Below is a small trained network, with its code and all its weights. Each question gives an input and a class and asks what happens when units are switched off, that is, made to give their printed mean instead of their output.

import numpy as np


def w(rows, s, z=0):
    codes = np.array(rows[::2]) - 128.0
    scale = np.full(codes.shape[1], s)
    scale[-1] = z or s
    return codes * scale


def norm(h):
    return h / np.sqrt((h * h).mean(-1, keepdims=True) + 1e-5)


def f(y):
    return np.maximum(y, 0)


def log_softmax(a):
    a = a - a.max(-1, keepdims=True)
    return a - np.log(np.exp(a).sum(-1, keepdims=True))


def net(x, mask):
    res = np.array(x, float).reshape(1, 4) / 4 @ E
    u = 0
    for l in range(3):
        y = f(norm(res) @ A[l][:, :-1].T + A[l][:, -1])
        res = res + np.where(mask[u : u + 10], y, B[l][:, -1]) @ B[l][:, :-1]
        u += 10
    return log_softmax(norm(res)[-1] @ U[:, :-1].T + U[:, -1])


A, B = {}, {}
E = w([
[196,147,224,194,195,123,144,2,115],'x0',
[132,92,69,145,165,197,156,103,198],'x1',
[67,121,148,241,164,112,131,188,123],'x2',
[201,156,177,94,209,128,112,247,211],'x3',
],0.0072)
A[0] = w([
[136,89,75,113,172,186,159,91,189,2],'0.n1',
[109,131,140,209,133,108,147,142,145,20],'0.n2',
[113,88,108,134,147,160,115,92,160,74],'0.n3',
[174,186,144,10,95,159,195,95,122,39],'0.n4',
[104,129,76,105,92,146,74,194,163,76],'0.n5',
[175,129,175,91,159,130,143,187,166,44],'0.n6',
[158,138,169,143,179,120,100,63,151,26],'0.n7',
[65,123,109,130,93,97,171,84,92,127],'0.n8',
[105,120,133,178,157,106,110,169,122,83],'0.n9',
[104,254,188,61,101,64,82,120,76,60],'0.n10',
],0.009,0.005)
B[0] = w([
[189,76,84,229,99,187,210,207,101,196],'0.n1',
[98,48,82,116,197,164,57,111,107,165],'0.n2',
[188,113,155,167,89,140,137,205,101,168],'0.n3',
[100,21,33,164,210,91,2,95,140,238],'0.n4',
[104,165,182,73,214,139,217,61,72,232],'0.n5',
[174,242,107,161,55,166,70,102,174,225],'0.n6',
[121,172,98,35,215,112,221,86,97,204],'0.n7',
[184,206,208,93,127,204,79,154,192,253],'0.n8',
[164,60,71,127,168,150,71,81,124,178],'0.n9',
[222,36,99,200,99,158,211,181,128,247],'0.n10',
],0.0068,0.0052)
A[1] = w([
[52,152,97,70,118,129,135,155,126,3],'1.n1',
[39,132,166,201,171,109,95,172,124,56],'1.n2',
[69,129,103,66,91,122,161,194,126,40],'1.n3',
[118,169,123,108,153,133,213,115,83,44],'1.n4',
[169,105,177,130,70,1,99,176,70,66],'1.n5',
[128,146,181,112,147,113,167,84,129,40],'1.n6',
[80,126,125,134,20,157,150,49,105,78],'1.n7',
[146,133,143,133,127,74,103,140,80,115],'1.n8',
[142,164,108,160,125,176,83,127,108,117],'1.n9',
[168,154,155,92,125,78,95,190,173,39],'1.n10',
],0.0099,0.004)
B[1] = w([
[114,133,177,95,191,55,167,118,122,188],'1.n1',
[128,35,2,112,112,117,64,32,200,200],'1.n2',
[123,172,127,98,174,28,233,50,72,215],'1.n3',
[147,93,207,88,122,126,106,123,102,194],'1.n4',
[53,94,54,221,88,245,192,146,150,204],'1.n5',
[143,109,205,124,181,71,167,150,123,177],'1.n6',
[51,237,112,193,118,109,86,194,224,255],'1.n7',
[169,113,75,145,140,152,144,86,153,168],'1.n8',
[108,132,194,49,98,123,124,157,118,249],'1.n9',
[26,169,122,181,152,139,99,109,218,202],'1.n10',
],0.0068,0.0038)
A[2] = w([
[112,159,146,107,192,90,163,51,53,45],'2.n1',
[149,129,88,61,147,145,78,129,151,157],'2.n2',
[119,112,77,118,63,98,68,60,58,10],'2.n3',
[202,111,173,89,174,167,128,138,141,238],'2.n4',
[128,254,143,166,70,129,75,135,160,38],'2.n5',
[122,136,137,186,45,125,131,38,73,218],'2.n6',
[92,92,32,120,174,101,83,136,108,97],'2.n7',
[65,113,46,34,86,115,172,188,143,251],'2.n8',
[133,58,45,75,147,131,24,102,81,33],'2.n9',
[166,121,75,216,90,138,219,173,83,43],'2.n10',
],0.0077,0.002)
B[2] = w([
[151,138,136,96,145,79,143,140,76,209],'2.n1',
[96,122,172,168,91,115,80,105,84,213],'2.n2',
[128,85,115,148,162,152,89,107,147,167],'2.n3',
[27,139,109,123,40,75,140,142,94,254],'2.n4',
[124,178,153,57,152,154,106,174,151,216],'2.n5',
[160,157,48,163,159,117,120,164,165,194],'2.n6',
[150,96,165,79,91,128,99,84,117,200],'2.n7',
[240,112,136,254,174,78,142,80,126,241],'2.n8',
[85,83,153,105,95,122,87,111,143,216],'2.n9',
[103,113,117,47,87,178,178,208,91,215],'2.n10',
],0.0088,0.0057)
U = w([
[157,153,140,127,196,50,198,85,84,128],'0',
[133,55,83,121,130,121,34,85,158,196],'1',
[117,233,131,123,131,135,93,170,196,174],'2',
[149,86,90,149,103,189,211,183,123,76],'3',
[87,100,190,2,64,134,113,155,73,5],'4',
],0.015,0.0029)

Each question gives the input, the list of numbers given to net, and the class t.
The units are the neurons (one row each of A and B). Each row of codes is followed by its name. A weight is (code - 128) times the scale printed after its matrix; where a second scale follows, it is the last column's (A, B and U).
mask holds one flag per neuron, layer by layer. A switched-off neuron (its flag False) gives its mean, the last column of its row in B, instead of its output. The means were averaged over made-up inputs and are rounded, as every weight is.
A unit's drop is (log p(t) with every unit on - log p(t) with that unit switched off) / (log p(t) with every unit on - log p(t) with every unit switched off).
The circuit of an input: a set's keep is (log p(t) with only the set's units on - log p(t) with every unit switched off) / (log p(t) with every unit on - log p(t) with every unit switched off). Starting from the 12 units with the biggest drops (on a tie, the unit counted first), units are removed one at a time, each time the one whose removal leaves the highest keep (on an exact tie, the one counted first), for as long as the keep stays at least 0.8.
circuit, biggest first: the units of the circuit, biggest drop first
unit that matters most: the unit with the biggest drop
k most important neurons: the k neurons with the biggest drops, biggest first
top k neurons in layer l: the k neurons of layer l with the biggest drops, biggest first
input [-7,-1,4,-8], class 2: unit that matters most : 1.n7
input [-8,1,8,-5], class 0: circuit, biggest first : [1.n3 2.n8]
input [-5,5,2,1], class 0: top 2 neurons in layer 0 : [0.n5 0.n10]
input [2,-5,-4,-4], class 3: 2 most important neurons : [0.n10 1.n5]
input [2,-2,-4,4], class 1: 2 most important neurons : [0.n4 0.n8]
input [-3,8,1,-8], class 2: circuit, biggest first : [1.n7 0.n4]
input [2,-1,-1,2], class 4: 2 most important neurons : [2.n8 2.n4]
input [-5,-1,7,-8], class 2: top 2 neurons in layer 0 : [0.n4 0.n8]
input [-5,-5,1,-4], class 0: 2 most important neurons : [1.n3 0.n6]
input [-7,-6,0,6], class 0: 3 most important neurons : [0.n5 0.n8 1.n3]
input [-8,4,8,1], class 0: circuit, biggest first : [0.n5 1.n3 2.n8]
input [-3,-1,-8,6], class 1: top 2 neurons in layer 0 : [0.n4 0.n8]
input [-4,7,8,0], class 1: circuit, biggest first : [1.n2 0.n10]
input [5,1,8,7], class 1: most important neuron : [1.n2]
input [4,-2,5,-6], class 2: 3 most important neurons : [0.n4 0.n8 1.n7]
input [1,1,4,3], class 1: 2 most important neurons : [0.n2 0.n8]
input [6,-8,-3,-2], class 3: 3 most important neurons : [0.n10 1.n5 0.n5]
input [-6,-8,-3,-5], class 3: circuit, biggest first : [0.n10 1.n5]
input [-5,-5,8,8], class 1: 4 most important neurons : [1.n2 0.n8 0.n9 1.n7]
input [-2,6,-1,-4], class 3: unit that matters most : 0.n1
input [-3,7,-5,-1], class 3: 2 most important neurons : [0.n1 2.n10]
input [3,-4,0,0], class 3: top 2 neurons in layer 0 : [0.n10 0.n5]
